Table B holds the same points as the rows below and some others, measured another way and shuffled. Each row below is followed by which row of B it is.
B (72 x 29):
[[ 175  106  -51   67   36   54  -51 -101  -49   34 -158   38    5  158
   -63  197   61   -7  -69 -223  -97  -65  -11   -3   55 -129   64  220
    70]
 [ 270  182 -120   38  -76   71   13  -98  -28   21 -256   70  -31  232
     1  262  144   41  -27 -323 -182 -109 -126 -112   62 -244  163  530
   127]
 [ 166  213 -290 -321 -328   40  130  -34  119 -226  -52 -155  -15   98
   132  210  169   23   48 -108 -360 -161 -149  -55 -138 -326  326  304
    62]
 [ 172  194   18   90 -316   -8  -63 -237  151  102   -2  -11  227  -68
  -184  135  242    6  -23  -45 -463   74 -150  -58 -233  -88  292  501
   461]
 [ 150  203  204  366  161  -16 -161 -208  -64  226 -278  147  161  226
  -169  183   78   61 -313 -343 -323   61   45 -152  -36 -231 -100  237
   212]
 [  45  145 -323   95   25  106  -75  203  181  -76  242 -218 -176  367
   284 -121  -70  110  319   97 -225   40 -250  -82 -456 -321   27  416
  -201]
 [ 108   43 -244  -61  421  -35  142   94 -115 -145 -167  -78 -194   78
   176   79 -182  -35  -59   60   78  -93  -13  -17   93 -143 -271  -74
  -352]
 [ 141  241 -174 -548   95 -128 -198   -5 -151 -193  -19  198   73   76
  -259  282  128 -235  238 -502  523  -14  359  187  636  106  359   69
  -105]
 [   3 -528   61  139 -109  375  -36 -233  -56   89  132 -215  -37 -249
  -319   97 -126 -210 -190  185  189 -331  115  618   22  457  -34 -734
    91]
 [  19   39 -193  -42  376  -15  -93  126  -57  -78  107  -55 -122  141
    39  -30 -169  -77  153   18  234   28   90  106   62  -11 -133  -72
  -307]
 [ -77  155 -142  -36  254 -155 -194  100  113  -34  403 -112   75  -46
   -59 -206 -101 -100  306  251   54  282   57   86 -206   78  -19   43
  -115]
 [   7  -40   49  262  547   90 -187   51 -197   77 -104   29 -102  349
   -26   45 -243  -37 -188 -230  214  -54  226  112  129  -89 -387 -365
  -346]
 [  10  -24   -5 -125 -319   75 -145 -179  138   -5  287 -137  197 -187
  -279   55  127 -144   78   63 -130  -11   60  290 -145  174  326  -86
   289]
 [   0 -243 -181  -27   91  201  -40   31   -8  -67  214 -203 -151  -13
   -46  -20 -161 -129  112  174  231 -163   41  366  -25  195  -34 -334
  -193]
 [ 224  312 -319 -243  145 -183  172   36  -10 -179 -175   16  -59   -5
   138  156   55  -10  112   -9 -109   38 -142 -205   82 -223   71  500
   -70]
 [ 177  401 -293   19  392 -231  232  129   12 -140 -258  -60 -125  180
   380   36  -74  143  -56  113 -419  108 -254 -449 -216 -530 -264  513
  -237]
 [ 124  185 -432 -102  120    4  182  203   90 -227    6 -214 -250  234
   393   -4  -85   98  179  146 -234  -58 -274 -168 -270 -395  -47  359
  -297]
 [ 104  275 -110 -193  -12 -136  -39  -66   51  -94    0   -3  126   -7
   -76  128  110  -59   31  -91 -170   74   35  -48   -5 -139  174  219
    89]
 [  55 -104 -290  -47  137   55   45   77   54  -92  232 -193 -149 -126
    40  -79 -139 -106  255  336  141  -14 -119  198 -110  161  -30   18
  -145]
 [ -18 -213  -31  279  435  209 -112   60 -126   47    8 -117 -202  262
    27  -18 -291  -41 -122  -13  199 -154  119  240   -8   11 -369 -467
  -364]
 [ 109  170  -51  236  135   21  -27  -24   37   54 -103  -61  -14  242
    93   52  -19   95 -112  -62 -366   18 -112 -157 -267 -330 -119  237
    -8]
 [  83 -111 -286 -319 -347  263  -32   -6   80 -198  198 -210 -110   78
   -27  150   65 -119  231  -77  100 -283   -3  345    3   43  375  -94
   -43]
 [  46  -66  -53   81 -206  220 -160  -71   91   41  184 -142    8  150
   -99   47   41  -35   71  -69 -118 -106  -25  222 -196   -9  188    9
    96]
 [ 105  -23  -73 -140 -200  146  -75 -129    5  -50   23  -64   44   39
  -170  201   99 -101   -9 -181   -3 -170   78  230   80   38  243  -55
   104]
 [ -19  -89 -208 -183  137   88  -63   77  -15 -150  208 -158  -98   23
   -18   -7 -124 -140  141   74  234 -100  113  287   32  101    8 -320
  -249]
 [   7  -39 -232  -55  271  -24   72   83   18 -120  159 -200 -112 -106
    81  -88 -180  -86   94  338   42   14  -36  125 -132   42 -167 -164
  -236]
 [   4  518   99  244  803 -595  -52  -10  -19  105  -73  129  271 -167
   -21 -152 -134    0 -189  254 -351  582   74 -437 -180 -217 -507  247
   -42]
 [ -66 -190  -90  103  320  112 -127   60  -32   -1  241 -172 -105   20
   -58 -106 -242 -121   62  196  237  -36  114  310  -66  173 -214 -427
  -266]
 [-127 -452  -38   42  180  175   -6  -75   -4  -11  346 -307  -52 -375
  -206 -113 -269 -249  -50  506  241 -133  129  575  -91  489 -214 -848
  -131]
 [ 231  444   78  146  178 -209 -139 -146  -56  137 -299  260  203  188
  -146  220  184   46 -124 -410 -258  199   26 -309  109 -275   57  631
   225]
 [ -82 -462 -223  104  141  381 -104  121    2  -44  396 -319 -288   76
     8 -140 -309 -133  224  288  398 -232   22  550 -138  300 -135 -564
  -358]
 [ -36 -226   23  162  576  157 -240   65 -244   58   39   10 -153  225
  -146   16 -312 -163  -68 -161  560 -119  343  373  305  206 -343 -634
  -434]
 [  68  439  -59 -473   -1 -434  -86 -150   68 -137  125   96  391 -397
  -322  110  218 -215  127   10  -77  323  194  -30  169   99  330  237
   274]
 [  46  150 -256 -247 -193   16  -55   42  142 -172  233 -169    8   81
    48   25   80  -36  238   26 -145  -19  -51   83 -189 -123  272  166
   -20]
 [ 134 -102   31  286  -81  209 -229 -143   12  213   95   23   29   87
  -254   74   49  -62  117 -120   74  -19  -35  222  -27  189  147  244
   225]
 [ 229  151  -51 -203  -31   94 -194  -97 -160  -29 -226  204   22  307
  -210  372  157 -101   18 -671  264 -165  230  115  483  -65  299  185
    22]
 [ 115  229 -399 -824 -282 -337  463 -134  165 -472   55 -264  174 -748
    11  163  170 -210   14  528 -345   -7 -110   32  -28   38  327  -20
   164]
 [  87  243   89  197  -33   14 -440  -79   64  199  171  151  183  306
  -265   38  145  -13  208 -379  -18  195   94   21  -49  -44  251  470
   223]
 [  55   99  -47 -143 -234   -3 -223 -128  117   13  293  -21  208 -109
  -297   54  171 -145  230  -49   -8   97   74  214  -38  178  383  176
   273]
 [ 131 -264 -189 -313  -69  230  -52  -78 -130 -123   55  -35 -117  -96
  -250  241   -8 -264  149 -163  567 -299  186  517  465  379  251 -302
   -85]
 [  17  166  123  274  699 -195 -159   -9 -167  132 -124  121   65  106
   -96  -13 -201  -49 -218  -77   71  203  219  -81   97  -66 -439 -155
  -199]
 [ 171  323 -257    9  145 -196  179   31   94  -88  -88  -92  -19   -5
   215   20   13   82   42  204 -428  142 -279 -312 -283 -332  -70  562
    -4]
 [ 118  329 -325  -78  414 -163   90  201  -10 -174 -112  -45 -169  272
   322    7 -115   69   95    1 -122   75 -116 -278  -86 -416 -193  349
  -374]
 [ -41 -127 -313 -125  215  112 -106  191   29 -145  377 -204 -207   70
    54 -138 -207 -126  372  207  367  -32   34  311  -46  156  -22 -189
  -370]
 [  54   20 -335 -179   11  105   -4  138   68 -181  186 -195 -174  156
   148   -6  -69  -37  254   59   65 -100  -74  132 -108  -93   98   60
  -236]
 [ 109  -55   18   81  -59  123 -175 -146  -18   94   74   19   79    4
  -273  119   52 -113   46 -132   90  -33   73  234   78  171  164   49
   176]
 [ 242  194 -233 -349  -42  -71  130  -79  -63 -177 -218   50   -9  -59
   -41  304  140  -99   26 -194   33 -110   -3   -2  298  -67  232  280
    37]
 [ 139 -237 -287 -110  343  126  210   46 -169 -154 -131 -132 -296  -97
    74  125 -230 -139  -20  163  353 -260  -11  259  256  164 -221 -304
  -342]
 [ 167 -349  -32   80   35  362 -116 -128 -192   79 -103   30 -155  102
  -261  258  -66 -167  -23 -288  480 -349  147  464  403  315   64 -262
   -45]
 [ 244  352 -228 -235 -268 -120   42  -90  118  -98  -38   27  112  -35
   -35  184  265   -7  190 -107 -286   77 -177 -150  -44 -177  405  727
   271]
 [ 242 -206  -48  -18  121  350 -163  -78 -308   36 -324  176 -208  382
  -213  412  -21 -137  -66 -685  603 -419  255  357  660  123  101 -177
  -174]
 [   6  192  -35  -50  262 -108 -189   17  -21  -23  101   20   85  101
   -98    6  -41  -84   57 -108   60  133  168   42   35  -51  -27  -25
  -110]
 [ -65 -299 -178   24   70  238 -142   70   47  -40  410 -252 -143  -22
   -79 -122 -184 -148  254  257  288 -100   46  459 -132  289  -14 -377
  -195]
 [ 176    6  170  233    0   93  -42 -280  -89  160 -296   71  128   36
  -236  266   76  -31 -367 -257 -222 -115   59   51   80  -52  -27  -14
   253]
 [  18  -18   98   13  -48  -17 -102 -225   33   64   89  -59  214 -221
  -303   86   55 -135 -138   51 -128   21  131  214  -36  167   82 -212
   241]
 [  60   24  126  -79 -175  -94   21 -330   57   25    5  -74  319 -435
  -352  156  141 -163 -277  151 -335   21   95  161  -57  165  132 -213
   403]
 [  97  212 -115   98  261  -78 -140   39    5   39   37   40    6  174
   -13    1  -28   -6  144  -77   -8  152  -19  -80  -39 -116  -32  352
   -65]
 [ 230  335 -391 -189 -180    0  194   87  132 -221 -145 -135 -137  272
   351  162  126  138  124  -83 -462 -101 -330 -291 -259 -538  208  665
   -53]
 [ 148  304  151  446  136   22 -428  -70    4  311  -39  222  139  504
  -178   73  113   92   69 -505 -143  208   35 -165  -80 -233   70  636
   188]
 [ 138  116 -292  -34  393    6  118  151 -113 -156 -202  -65 -256  282
   273  101 -165   29  -16  -72   33 -119  -63 -105   60 -306 -235   85
  -405]
 [ 111  355   72   67  195 -216 -201 -100   -9   92  -65  154  222   84
  -179  101   99  -33  -39 -236 -155  238  115 -148   40 -143   33  340
   144]
 [-101  -98  213  872   69  279 -285  -66  188  371  231 -244   40  390
    44 -244 -148  209 -196  179 -660   89 -194  -11 -873 -275 -318  -13
   119]
 [  72    3  -34 -121 -296   25  -10 -219  113  -18  138 -121  185 -257
  -232  110  150 -124   -8  114 -226  -23  -11  207 -124  136  276    8
   319]
 [  66 -180  -55  104 -150  177  -91 -118   75   73  239 -145   19 -130
  -207   18    9 -112  129  157   21  -58  -56  312 -132  254  150  -11
   170]
 [ 195   85   65  337  244   77  -46 -116 -130  154 -358   98  -37  312
   -18  218  -21   70 -298 -318 -183  -97   -2 -115   46 -250 -196  161
     7]
 [ 241  382 -353 -320   18 -193  301   13   45 -259 -266  -64  -44  -16
   249  212  105   43  -14   29 -390  -18 -229 -312  -50 -416   93  524
   -39]
 [ -19  126  -50  228  253  -43   59    1   70   -8  -21 -200    0  116
   172  -60 -138   87 -242  210 -493   40  -96 -140 -430 -342 -311 -102
  -127]
 [ 233 -184 -150  142 -152  271  182 -144  -31   11 -235 -127 -160   35
    25  241   14   11 -150  -11 -173 -324 -219  123  -40  -51   32  114
    95]
 [ 199  -28 -313 -208 -578  383   25  -22  115 -164    0 -199 -171  354
   120  268  182   40  142 -290 -208 -390 -191  159 -143 -264  475  273
    49]
 [ 139  -37 -119  389  371  216 -205  114 -110  149  -51   50 -252  514
    69   23 -163   48  150 -255  242  -64  -42   36   34 -106 -189  273
  -261]
 [ 122   98 -151 -155   37 -121   -9  -90   33  -42  114  -12   95 -252
  -179   60   60 -149  169  138   59  105  -15  106   71  187  157  216
   140]
 [ 104  100 -250  129  479   46   11  199  -99  -77 -132  -53 -281  410
   279   18 -213   70   39  -90   74  -58  -58 -109  -20 -316 -298  120
  -444]]
Rows of B count from 0, top down.

[  68  122  -89    6   -4 -112   81   62  -45  315  -57  -58  377  209
  236   42  132 -320  -25  -37  -88   18  -24 -170   97 -156  -84  -65
   13  -92]
47
[ 264    7   64 -154  -76 -152 -133  108  -28 -358  156 -228  374 -329
  448  -37 -343  -54  503 -218  -82  -30   -4  124  128 -129   95 -133
  177  331]
68
[ 361  147 -146 -243   38  107 -113  -21  608  273    7  -61  467  268
   25  -81 -218 -181 -232  -31 -270  -50  124 -662  -28  155  -85 -288
  172 -214]
39
[  85 -107  -20 -208  183  127 -291   -4   79  176   83   23   -5  173
  -46  -64   46 -136  -41   60  130  102 -175 -326  -63   79 -245  -41
  171 -104]
56
[-298  -37  253  -43   71  -78  253   64 -369  300 -339 -231  354 -111
  384 -208   94 -154  343  -20  136  124 -345  497  168 -210   88  100
 -354  -32]
71
[ 236 -172 -102 -440  208  309 -527    9  374    9  216  126  -80  125
  -66  -49 -294  -33  -42  -43  162   26  -54 -537 -133  196 -241  -70
  345  -20]
67
[ 418  239 -112  -73  -31  -62   24  -75  592  277   12 -206  596  305
  -76  -85  -26 -233 -258   93 -451    2  157 -690  -16  175 -100 -409
  194 -279]
7
[-344  -12  113  -78  -26 -107  446   75 -417  334 -236  -99  364    9
  493  -20   19 -295  391  -51  161   25  -73  439  193 -372  105   97
 -157   22]
42
[   2 -164  129 -446  377   93 -186  -70  -32  316 -134 -140  203    4
  188 -363   10 -171  248   92  117  199 -443  -88   35  -87 -269 -316
  -69 -247]
69
[ 571   94  -92  342 -154 -189 -720  205   42 -540  416 -122   18 -123
  -24  190  114   47 -106 -195 -155   12 -113 -294  -27  235  -98  187
  277  387]
2
[ -14   -4  -80   59    1    9 -159  139 -157  171   28   81   60  180
  144  131  122 -193  -70  -94  140   13  -88  -88   33  -61  -90  242
   36   56]
25
[-489 -172  406 -190  119   23  486 -115 -288  390 -343 -303  234  -47
   93 -328   97 -124  406  274  213  222 -296  495   63  -86   33   -7
 -232 -202]
11
[ 152   63  -33    3    3    5 -288  179   37   44  -49  -51  258  -19
  281    0  -67  -70  -29 -242    0  -19 -183  -48   84    7   25  157
 -109  117]
44
[ -65  -83  -67   37  -57  -51  -89  110 -328  -21  203   86  -75  100
  151  221   90 -209  151  -51  234   21   29   12   26 -137 -108  242
  266  200]
41
[ 110 -148  -41 -219   88   99 -212  -57  104  -10  274   26  -87  163
 -155   41  -44 -141   66  143  135   77   45 -392 -119  111 -250  -73
  455   -5]
8
[ 216  -20   83  -82  305   27 -416  -60  125  327  -59 -180  145  176
 -180 -297  355 -130 -208  201  -80  244 -505 -412  -49  210 -357 -223
  -89 -337]
31
[ 284   37   91  -60   64 -101 -138  -86  191   11   95 -287  300   41
  -98 -178   94 -113   59  176 -210  143 -133 -322  -33  154 -179 -317
  175 -122]
48
[ -41 -161  164 -131   13  -20   21  -70 -106 -104  172 -176    4  -33
  -74  -56   -6  -84  317  194  132  129  -31   16  -52   50 -108  -46
  309   58]
34
[ -73  202 -304  330 -586  -25  394  238  100   -3  203  222  192  348
  150  665 -246 -240 -199 -246   29 -328  793 -147   25  -52  330  594
  412  379]
36
[ -32 -251   22  -61  164   46 -451   60 -393 -103  272   88 -359   33
  -30   76  214 -110  161   61  386  168 -285  -38  -68   -6 -312  224
  273  153]
66
[-142 -196  211 -159   23  108  114 -150   75   46  110 -158  -71  102
 -315  -86  -11  -38  154  337  167  151   19 -101 -137  219 -121  -13
  320  -86]
29
[ 139   93  -78  133 -118  -19 -131  124  100   66   55  -26  197  168
   53  137   34 -129 -165  -95  -52  -34   38 -214    9   92    9  184
   82   72]
14
[-260  -40  221   98 -111 -114  364  -16 -270  126  -81 -229  182    8
   51  -21  133 -147  253  163   93  109  -31  298   49  -48   59  140
   20   23]
51
[ 310   74  -74  112  129 -100 -478   80  -37  112   88  -77  131  151
   14  -28  333 -172 -192   -8  -82  130 -334 -348   16   66 -275  -35
   21  -59]
9
[  67 -228   50 -162  185   57 -413   -1 -188 -106  249   -3 -209    0
  -49  -34   95  -78  191   95  253  162 -256 -134  -73   48 -294   24
  283   76]
20
[ 146   21  146  208 -201 -189  -22   30  -63 -294  189 -285  164 -117
  -47   49   59  -11  187   76  -91   70   20   61   -3  133   37   77
  216  217]
23
[  66   24 -142  -37   18   90 -244  154   32  186   19  122  110  193
  176  114  -19 -168 -146 -174  106  -32  -55 -222   23  -25  -64  209
   38   48]
18
[  66   68   -5   47  -34  -63  -43   96  -44  136  -36  -95  277   70
  183   15   57 -163   19  -71  -31   22  -96  -43   75  -43  -16   75
  -21   20]
24
[  41  -37  -59 -242  120  187 -226   68  183  253  -58   67  148  147
  127  -49 -148 -113  -79  -99  113    9 -119 -245  -11   51  -84   67
   10  -68]
13
[-100 -227   50 -307  343  291 -261 -139  134  460    0   71 -202  377
 -378 -184  212 -141 -218  324  264  230 -293 -468 -186  233 -414  -52
  153 -387]
40
[-110 -174  173  151 -253  -54   64    9 -223 -427  345 -135 -204 -105
 -176  198  -46   31  330  152  230   61  188  197  -87  141   45  316
  465  360]
3
